Below are the code and all the weights of a small trained network. Each question names an input and a class and asks about switching units off, where a switched-off unit gives its printed mean instead of its output.

import numpy as np


def w(rows, s, z=0):
    codes = np.array(rows[::2]) - 128.0
    scale = np.full(codes.shape[1], s)
    scale[-1] = z or s
    return codes * scale


def f(y):
    return y / 2 * (1 + np.tanh(0.7978845608 * (y + 0.044715 * y**3)))


def log_softmax(a):
    a = a - a.max(-1, keepdims=True)
    return a - np.log(np.exp(a).sum(-1, keepdims=True))


def net(x, mask):
    res = np.array(x, float).reshape(1, 3) / 4 @ E
    y = f(res @ A[0][:, :-1].T + A[0][:, -1])
    res = res + np.where(mask, y, B[0][:, -1]) @ B[0][:, :-1]
    return log_softmax(res[-1] @ U[:, :-1].T + U[:, -1])


A, B = {}, {}
E = w([
[236,201,247,159,132,81,185],'x0',
[86,214,47,254,43,93,252],'x1',
[89,250,123,163,75,218,39],'x2',
],0.0092)
A[0] = w([
[41,80,90,81,164,166,80,252],'n0',
[149,79,199,41,218,127,85,226],'n1',
[57,152,52,244,48,159,122,193],'n2',
[87,218,53,165,103,144,158,174],'n3',
[98,60,125,77,180,79,186,130],'n4',
[106,227,43,176,49,195,83,193],'n5',
[144,46,111,116,159,33,187,165],'n6',
[124,61,102,88,137,162,23,113],'n7',
[155,108,109,126,123,142,52,112],'n8',
[157,57,117,117,130,1,253,176],'n9',
[116,53,151,65,202,138,86,149],'n10',
[78,68,150,49,217,122,76,149],'n11',
],0.008,0.0048)
B[0] = w([
[128,111,47,78,132,201,88,228],'n0',
[255,97,151,77,164,111,73,253],'n1',
[89,152,72,198,135,206,80,230],'n2',
[76,206,66,149,120,144,109,207],'n3',
[113,51,115,161,126,118,120,184],'n4',
[58,205,117,118,74,130,69,228],'n5',
[140,40,125,126,115,80,176,200],'n6',
[187,126,98,71,154,183,92,208],'n7',
[156,144,125,105,107,157,131,157],'n8',
[85,85,163,213,100,67,211,223],'n9',
[239,115,78,119,122,120,98,220],'n10',
[186,110,91,115,126,144,107,226],'n11',
],0.0099,0.014)
U = w([
[83,159,188,112,116,146,84,58],'0',
[151,84,125,120,139,91,121,151],'1',
[155,109,97,74,153,181,100,98],'2',
[164,184,251,139,144,116,121,252],'3',
[101,127,143,159,111,74,175,117],'4',
[133,157,139,90,97,167,94,64],'5',
[77,88,100,154,129,149,138,73],'6',
[74,172,81,156,113,164,104,176],'7',
],0.014,0.0036)

Each question gives the input, the list of numbers given to net, and the class t.
The units are the neurons (one row each of A and B). Each row of codes is followed by its name. A weight is (code - 128) times the scale printed after its matrix; where a second scale follows, it is the last column's (A, B and U).
mask holds one flag per neuron, in row order. A switched-off neuron (its flag False) gives its mean, the last column of its row in B, instead of its output. The means were averaged over made-up inputs and are rounded, as every weight is.
A unit's drop is (log p(t) with every unit on - log p(t) with that unit switched off) / (log p(t) with every unit on - log p(t) with every unit switched off).
The circuit of an input: a set's keep is (log p(t) with only the set's units on - log p(t) with every unit switched off) / (log p(t) with every unit on - log p(t) with every unit switched off). Starting from all 12 units, units are removed one at a time, each time the one whose removal leaves the highest keep (on an exact tie, the one counted first), for as long as the keep stays at least 0.8.
units of the circuit, in order: the units of the circuit, biggest drop first
top k neurons: the k neurons with the biggest drops, biggest first
drop of u: that unit's drop, to one decimal
input [7,-6,4], class 3: units of the circuit, in order : n0
input [1,4,-2], class 4: units of the circuit, in order : n0; n9
input [4,-5,7], class 3: units of the circuit, in order : n0; n2
input [-7,2,-8], class 6: top 3 neurons : n1; n9; n0
input [-7,-2,-8], class 1: top 3 neurons : n9; n6; n4
input [-2,-3,8], class 7: top 2 neurons : n5; n1
input [-2,1,-7], class 1: top 2 neurons : n5; n3
input [-1,-1,-2], class 1: drop of n0 : 0.1
input [-1,-3,-7], class 1: drop of n11 : 0.0
input [5,-4,3], class 3: drop of n0 : 0.3
input [7,-1,-6], class 4: drop of n7 : 0.1
